Below is a small trained network, with its code and all its weights. Each question gives an input and a target symbol and asks what happens when units are switched off, that is, made to give their printed mean instead of their output.

import numpy as np


def w(rows, s, z=0):
    codes = np.array(rows[::2]) - 128.0
    scale = np.full(codes.shape[1], s)
    scale[-1] = z or s
    return codes * scale


def f(y):
    return np.maximum(y, 0)


def softmax(a):
    e = np.exp(a - a.max(-1, keepdims=True))
    return e / e.sum(-1, keepdims=True)


def log_softmax(a):
    a = a - a.max(-1, keepdims=True)
    return a - np.log(np.exp(a).sum(-1, keepdims=True))


def net(x, mask):
    ids = ['αζθλμφψ'.index(c) for c in x.split()]
    T = len(ids)
    res = E[ids] + P[:T]
    r = res
    for j in range(2):
        rows = slice(3 * j, 3 * j + 3)
        q, k, v = (r @ M[0][rows].T for M in (Q, K, V))
        z = softmax(np.where(np.tri(T) > 0, q @ k.T / 3**0.5, -1e9)) @ v
        o = O[0][rows]
        res = res + np.where(mask[j], z, o[:, -1]) @ o[:, :-1]
    y = f(res @ A[0][:, :-1].T + A[0][:, -1])
    res = res + np.where(mask[2:6], y, B[0][:, -1]) @ B[0][:, :-1]
    return log_softmax(res[-1] @ U[:, :-1].T + U[:, -1])


Q, K, V, O, A, B = {}, {}, {}, {}, {}, {}
E = w([
[182,138,194],'α',
[184,137,192],'ζ',
[179,133,188],'θ',
[181,136,187],'λ',
[64,2,97],'μ',
[218,149,40],'φ',
[129,215,124],'ψ',
],0.0086)
P = w([
[50,253,141],'0',
[119,169,135],'1',
[138,156,114],'2',
[139,130,119],'3',
[141,121,120],'4',
[141,111,123],'5',
[144,108,125],'6',
[146,105,122],'7',
[149,106,117],'8',
],0.0075)
Q[0] = w([
[94,140,108],'H1',
[135,121,124],'H1',
[78,171,115],'H1',
[157,125,152],'H2',
[5,50,123],'H2',
[148,72,196],'H2',
],0.026)
K[0] = w([
[157,127,148],'H1',
[133,123,123],'H1',
[170,149,174],'H1',
[159,103,123],'H2',
[139,253,179],'H2',
[213,118,139],'H2',
],0.028)
V[0] = w([
[229,246,212],'H1',
[114,76,168],'H1',
[88,128,190],'H1',
[48,118,88],'H2',
[189,170,113],'H2',
[197,166,187],'H2',
],0.014)
O[0] = w([
[170,170,252,254],'H1',
[110,88,147,38],'H1',
[69,119,136,71],'H1',
[93,169,117,128],'H2',
[182,107,173,178],'H2',
[185,90,126,114],'H2',
],0.017,0.0031)
A[0] = w([
[204,94,6,150],'N1',
[136,63,31,4],'N2',
[218,127,3,163],'N3',
[121,39,146,201],'N4',
],0.018,0.0041)
B[0] = w([
[80,201,253,237],'N1',
[191,131,76,227],'N2',
[128,43,93,246],'N3',
[117,119,55,174],'N4',
],0.035,0.013)
U = w([
[197,197,140,121],'α',
[214,60,68,121],'ζ',
[160,50,119,36],'θ',
[122,46,140,1],'λ',
[136,141,3,139],'μ',
[25,67,97,251],'φ',
[44,172,89,200],'ψ',
],0.0056,0.0063)

Each question gives the input, a string of symbols that net reads in full, and the target symbol t.
The units are the heads (3 rows each of Q, K, V and O) and the neurons (one row each of A and B). Each row of codes is followed by its name. A weight is (code - 128) times the scale printed after its matrix; where a second scale follows, it is the last column's (O, A, B and U).
mask holds one flag per unit, heads first, then neurons. A switched-off unit (its flag False) gives its mean, the last column of its rows in O or B, instead of its output. The means were averaged over made-up inputs and are rounded, as every weight is.
A unit's drop is (log p(t) with every unit on - log p(t) with that unit switched off) / (log p(t) with every unit on - log p(t) with every unit switched off).
The circuit of an input: a set's keep is (log p(t) with only the set's units on - log p(t) with every unit switched off) / (log p(t) with every unit on - log p(t) with every unit switched off). Starting from all 6 units, units are removed one at a time, each time the one whose removal leaves the highest keep (on an exact tie, the one counted first), for as long as the keep stays at least 0.8.
units of the circuit, in order: the units of the circuit, biggest drop first
unit that matters most: the unit with the biggest drop
k most important neurons: the k neurons with the biggest drops, biggest first
heads that matter: for each layer, one digit per head in row order, 1 if its drop is at least 0.15 and else 0, layers parted by /
drop when u is switched off: that unit's drop, to one decimal
input φ μ ψ λ, target ψ: unit that matters most -> N3
input φ μ ψ ζ, target ψ: 3 most important neurons -> [N3 N2 N4]
input φ θ μ λ, target μ: units of the circuit, in order -> [H2 N1]
input φ μ φ φ α φ, target φ: units of the circuit, in order -> [N3 H1 N1]
input φ φ φ φ μ ψ, target ψ: 2 most important neurons -> [N2 N3]
input φ μ φ φ θ λ, target φ: units of the circuit, in order -> [H1 N3 N1]
input φ ψ φ φ λ φ, target λ: 3 most important neurons -> [N2 N3 N4]
input φ θ θ θ θ μ λ, target μ: 2 most important neurons -> [N2 N1]
input θ μ θ φ φ λ, target φ: units of the circuit, in order -> [H1 N1 N3]
input μ α φ φ α, target φ: units of the circuit, in order -> [N1 H1 N3]
input φ ζ α ζ μ α, target μ: units of the circuit, in order -> [H2 H1 N2]
input ψ λ θ μ α, target μ: units of the circuit, in order -> [N1 H2]
input ζ μ φ φ α φ θ ζ, target φ: units of the circuit, in order -> [H1 N1 N3]
input φ φ φ, target θ: 2 most important neurons -> [N3 N2]
input λ ζ θ μ α θ, target μ: unit that matters most -> N2
input μ φ φ ψ φ φ θ, target φ: 3 most important neurons -> [N1 N3 N4]
input λ μ φ φ α, target φ: 2 most important neurons -> [N2 N3]
input ψ μ α, target ψ: heads that matter -> 01
input μ φ ζ, target φ: heads that matter -> 10
input μ λ ζ α φ λ φ λ ψ, target ψ: most important neuron -> [N3]
input φ μ μ μ θ θ ψ μ, target ζ: 3 most important neurons -> [N2 N3 N4]
input λ μ ζ μ λ α μ, target ζ: heads that matter -> 11
input α λ α μ θ, target μ: 2 most important neurons -> [N2 N1]
input λ α ζ φ, target α: drop when N3 is switched off -> 2.8
